Below is a small trained network, with its code and all its weights. Each question gives an input and a class and asks what happens when units are switched off, that is, made to give their printed mean instead of their output.

import numpy as np


def w(rows, s, z=0):
    codes = np.array(rows[::2]) - 128.0
    scale = np.full(codes.shape[1], s)
    scale[-1] = z or s
    return codes * scale


def f(y):
    return np.maximum(y, 0)


def log_softmax(a):
    a = a - a.max(-1, keepdims=True)
    return a - np.log(np.exp(a).sum(-1, keepdims=True))


def net(x, mask):
    res = np.array(x, float).reshape(1, 6) / 4 @ E
    y = f(res @ A[0][:, :-1].T + A[0][:, -1])
    res = res + np.where(mask, y, B[0][:, -1]) @ B[0][:, :-1]
    return log_softmax(res[-1] @ U[:, :-1].T + U[:, -1])


A, B = {}, {}
E = w([
[2,155,30,175,62],'x0',
[141,147,41,114,201],'x1',
[135,134,93,114,151],'x2',
[124,131,115,155,150],'x3',
[18,254,200,121,192],'x4',
[27,6,149,48,240],'x5',
],0.0083)
A[0] = w([
[151,139,167,81,180,126],'n0',
[117,152,132,214,101,127],'n1',
[94,203,141,122,134,188],'n2',
[123,131,99,89,106,134],'n3',
[81,147,163,50,157,109],'n4',
[148,161,49,140,9,158],'n5',
[156,126,69,186,75,132],'n6',
[105,124,118,111,174,102],'n7',
[143,119,134,153,123,105],'n8',
[191,43,117,148,137,119],'n9',
[185,210,139,158,117,75],'n10',
[99,184,140,164,135,10],'n11',
[50,152,64,138,125,110],'n12',
[99,180,137,129,123,195],'n13',
[158,161,94,146,89,99],'n14',
[32,126,85,121,91,130],'n15',
[76,130,121,131,132,215],'n16',
[136,124,150,110,161,117],'n17',
[149,162,139,126,125,68],'n18',
[98,192,145,108,131,91],'n19',
[117,108,152,116,155,128],'n20',
[90,69,107,115,119,2],'n21',
[130,121,122,104,86,115],'n22',
[97,56,123,116,136,83],'n23',
[139,132,96,153,153,129],'n24',
[91,131,156,115,169,97],'n25',
[195,208,134,141,104,161],'n26',
],0.014,0.0089)
B[0] = w([
[82,157,154,135,138,188],'n0',
[161,114,129,135,137,180],'n1',
[137,71,147,125,169,192],'n2',
[90,155,126,85,137,144],'n3',
[107,163,220,152,99,186],'n4',
[95,230,135,172,124,249],'n5',
[104,171,156,162,119,209],'n6',
[100,136,97,136,167,161],'n7',
[144,141,121,122,146,141],'n8',
[140,65,81,58,142,205],'n9',
[128,34,113,1,159,192],'n10',
[161,157,78,136,70,145],'n11',
[136,123,137,89,140,179],'n12',
[109,108,174,78,173,182],'n13',
[66,166,190,172,159,180],'n14',
[175,59,48,41,86,189],'n15',
[171,152,87,168,65,183],'n16',
[130,154,136,140,185,159],'n17',
[76,128,142,98,163,142],'n18',
[187,92,89,38,138,161],'n19',
[117,164,170,121,96,163],'n20',
[190,176,74,139,120,144],'n21',
[104,138,117,119,100,149],'n22',
[158,102,92,75,120,168],'n23',
[138,132,162,165,136,145],'n24',
[81,151,171,173,118,167],'n25',
[184,42,33,38,116,223],'n26',
],0.0085,0.016)
U = w([
[188,130,91,106,122,247],'0',
[74,48,130,95,168,52],'1',
[52,249,155,189,144,96],'2',
],0.015,0.0015)

Each question gives the input, the list of numbers given to net, and the class t.
The units are the neurons (one row each of A and B). Each row of codes is followed by its name. A weight is (code - 128) times the scale printed after its matrix; where a second scale follows, it is the last column's (A, B and U).
mask holds one flag per neuron, in row order. A switched-off neuron (its flag False) gives its mean, the last column of its row in B, instead of its output. The means were averaged over made-up inputs and are rounded, as every weight is.
A unit's drop is (log p(t) with every unit on - log p(t) with that unit switched off) / (log p(t) with every unit on - log p(t) with every unit switched off).
The circuit of an input: a set's keep is (log p(t) with only the set's units on - log p(t) with every unit switched off) / (log p(t) with every unit on - log p(t) with every unit switched off). Starting from the 12 units with the biggest drops (on a tie, the unit counted first), units are removed one at a time, each time the one whose removal leaves the highest keep (on an exact tie, the one counted first), for as long as the keep stays at least 0.8.
units of the circuit, in order: the units of the circuit, biggest drop first
top k neurons: the k neurons with the biggest drops, biggest first
drop of u: that unit's drop, to one decimal
input [-1,4,-4,1,4,1], class 2: top 3 neurons : (n26; n10; n9)
input [2,-6,-7,4,-4,8], class 0: top neuron : (n21)
input [2,-4,-4,-7,-7,-8], class 2: top 2 neurons : (n5; n14)
input [-2,4,4,7,1,6], class 2: units of the circuit, in order : (n26; n10)
input [3,3,-2,8,8,-1], class 0: top 2 neurons : (n11; n16)
input [8,2,6,7,0,-4], class 2: top 3 neurons : (n5; n6; n14)
input [4,7,7,-2,-1,-8], class 2: top 2 neurons : (n5; n14)
input [5,-2,-8,6,1,-2], class 0: top 3 neurons : (n15; n4; n0)
input [3,-6,1,-8,8,-4], class 0: top 3 neurons : (n11; n16; n19)
input [6,2,-3,3,2,-8], class 0: top 3 neurons : (n26; n10; n15)
input [1,-1,-5,-2,-4,7], class 0: top 2 neurons : (n21; n10)
input [8,-5,-6,1,3,-5], class 0: drop of n15 : 0.7
input [-5,4,-6,2,7,-8], class 1: drop of n10 : 0.3
input [7,-5,-1,2,7,-7], class 0: top neuron : (n11)
input [-1,-1,-8,4,4,-5], class 1: drop of n10 : 0.5
input [-1,-8,5,-7,1,7], class 2: drop of n26 : 0.3
